Here is a tiny trained network, its code and every weight. The questions are about switching its units off for an input and a class, where a switched-off unit gives its printed mean instead of its output.

import numpy as np


def w(rows, s, z=0):
    codes = np.array(rows[::2]) - 128.0
    scale = np.full(codes.shape[1], s)
    scale[-1] = z or s
    return codes * scale


def f(y):
    return np.maximum(y, 0)


def log_softmax(a):
    a = a - a.max(-1, keepdims=True)
    return a - np.log(np.exp(a).sum(-1, keepdims=True))


def net(x, mask):
    res = np.array(x, float).reshape(1, 7) / 4 @ E
    y = f(res @ A[0][:, :-1].T + A[0][:, -1])
    res = res + np.where(mask, y, B[0][:, -1]) @ B[0][:, :-1]
    return log_softmax(res[-1] @ U[:, :-1].T + U[:, -1])


A, B = {}, {}
E = w([
[98,153,147,125,152,183,118,97,254],'x0',
[105,120,73,127,135,134,142,174,75],'x1',
[168,54,80,171,155,183,137,69,137],'x2',
[105,121,95,131,171,189,154,53,34],'x3',
[79,122,112,136,165,106,218,79,135],'x4',
[61,110,157,154,76,178,128,141,123],'x5',
[67,99,58,186,156,95,53,151,155],'x6',
],0.0098)
A[0] = w([
[168,175,165,35,69,116,122,199,1,86],'N0',
[98,173,144,85,143,242,246,58,145,156],'N1',
[97,156,72,105,125,38,220,195,111,164],'N2',
[89,63,72,183,147,156,191,85,6,181],'N3',
[218,123,231,90,50,124,184,77,95,3],'N4',
[40,182,209,138,30,125,53,203,154,183],'N5',
],0.0072,0.0047)
B[0] = w([
[55,177,83,130,214,97,162,66,93,200],'N0',
[118,156,180,107,139,76,162,91,66,222],'N1',
[102,140,178,104,125,149,165,47,122,193],'N2',
[182,93,139,137,56,157,80,206,198,249],'N3',
[87,148,77,173,168,139,65,112,124,176],'N4',
[187,88,255,88,75,149,120,149,126,223],'N5',
],0.0096,0.012)
U = w([
[71,146,2,160,217,127,99,115,101,3],'0',
[168,108,152,119,60,146,100,220,162,201],'1',
[110,139,179,100,159,127,191,75,98,216],'2',
],0.011,0.0021)

Each question gives the input, the list of numbers given to net, and the class t.
The units are the neurons (one row each of A and B). Each row of codes is followed by its name. A weight is (code - 128) times the scale printed after its matrix; where a second scale follows, it is the last column's (A, B and U).
mask holds one flag per neuron, in row order. A switched-off neuron (its flag False) gives its mean, the last column of its row in B, instead of its output. The means were averaged over made-up inputs and are rounded, as every weight is.
A unit's drop is (log p(t) with every unit on - log p(t) with that unit switched off) / (log p(t) with every unit on - log p(t) with every unit switched off).
The circuit of an input: a set's keep is (log p(t) with only the set's units on - log p(t) with every unit switched off) / (log p(t) with every unit on - log p(t) with every unit switched off). Starting from all 6 units, units are removed one at a time, each time the one whose removal leaves the highest keep (on an exact tie, the one counted first), for as long as the keep stays at least 0.8.
circuit, biggest first: the units of the circuit, biggest drop first
most important unit: the unit with the biggest drop
top k neurons: the k neurons with the biggest drops, biggest first
drop of u: that unit's drop, to one decimal
input [7,4,7,-1,-5,1,-6], class 2: circuit, biggest first -> [N3]
input [0,5,4,-1,7,-4,4], class 1: top 2 neurons -> [N3; N0]
input [0,-2,-7,-1,-4,2,-5], class 2: top 2 neurons -> [N0; N3]
input [-7,-8,-8,-7,-6,-4,-4], class 2: top 2 neurons -> [N0; N5]
input [3,0,3,5,1,-1,4], class 1: top 3 neurons -> [N0; N3; N4]
input [0,4,-6,-3,-6,-2,-7], class 2: top 2 neurons -> [N0; N5]
input [-7,-5,-5,4,2,-7,0], class 0: circuit, biggest first -> [N5; N0]
input [3,8,4,2,-5,-5,-7], class 0: circuit, biggest first -> [N5; N2]
input [1,1,-5,0,0,-5,8], class 2: top 3 neurons -> [N3; N2; N4]
input [8,-6,-1,0,-6,4,-8], class 2: top 2 neurons -> [N3; N1]
input [-7,-1,1,1,3,1,0], class 1: top 2 neurons -> [N3; N1]
input [8,-2,2,5,-3,1,3], class 0: top 3 neurons -> [N5; N2; N3]
input [-3,-7,-3,-5,-8,-5,-5], class 2: top 3 neurons -> [N0; N3; N5]
input [-1,4,3,-1,4,0,4], class 1: top 2 neurons -> [N0; N3]
input [-7,1,-8,5,-4,-7,-5], class 0: most important unit -> N0
input [1,2,-4,-8,0,2,-8], class 2: drop of N0 -> 0.4
input [0,8,2,1,-1,2,7], class 1: drop of N3 -> 0.5
input [-5,8,6,1,2,5,6], class 1: drop of N3 -> 0.8
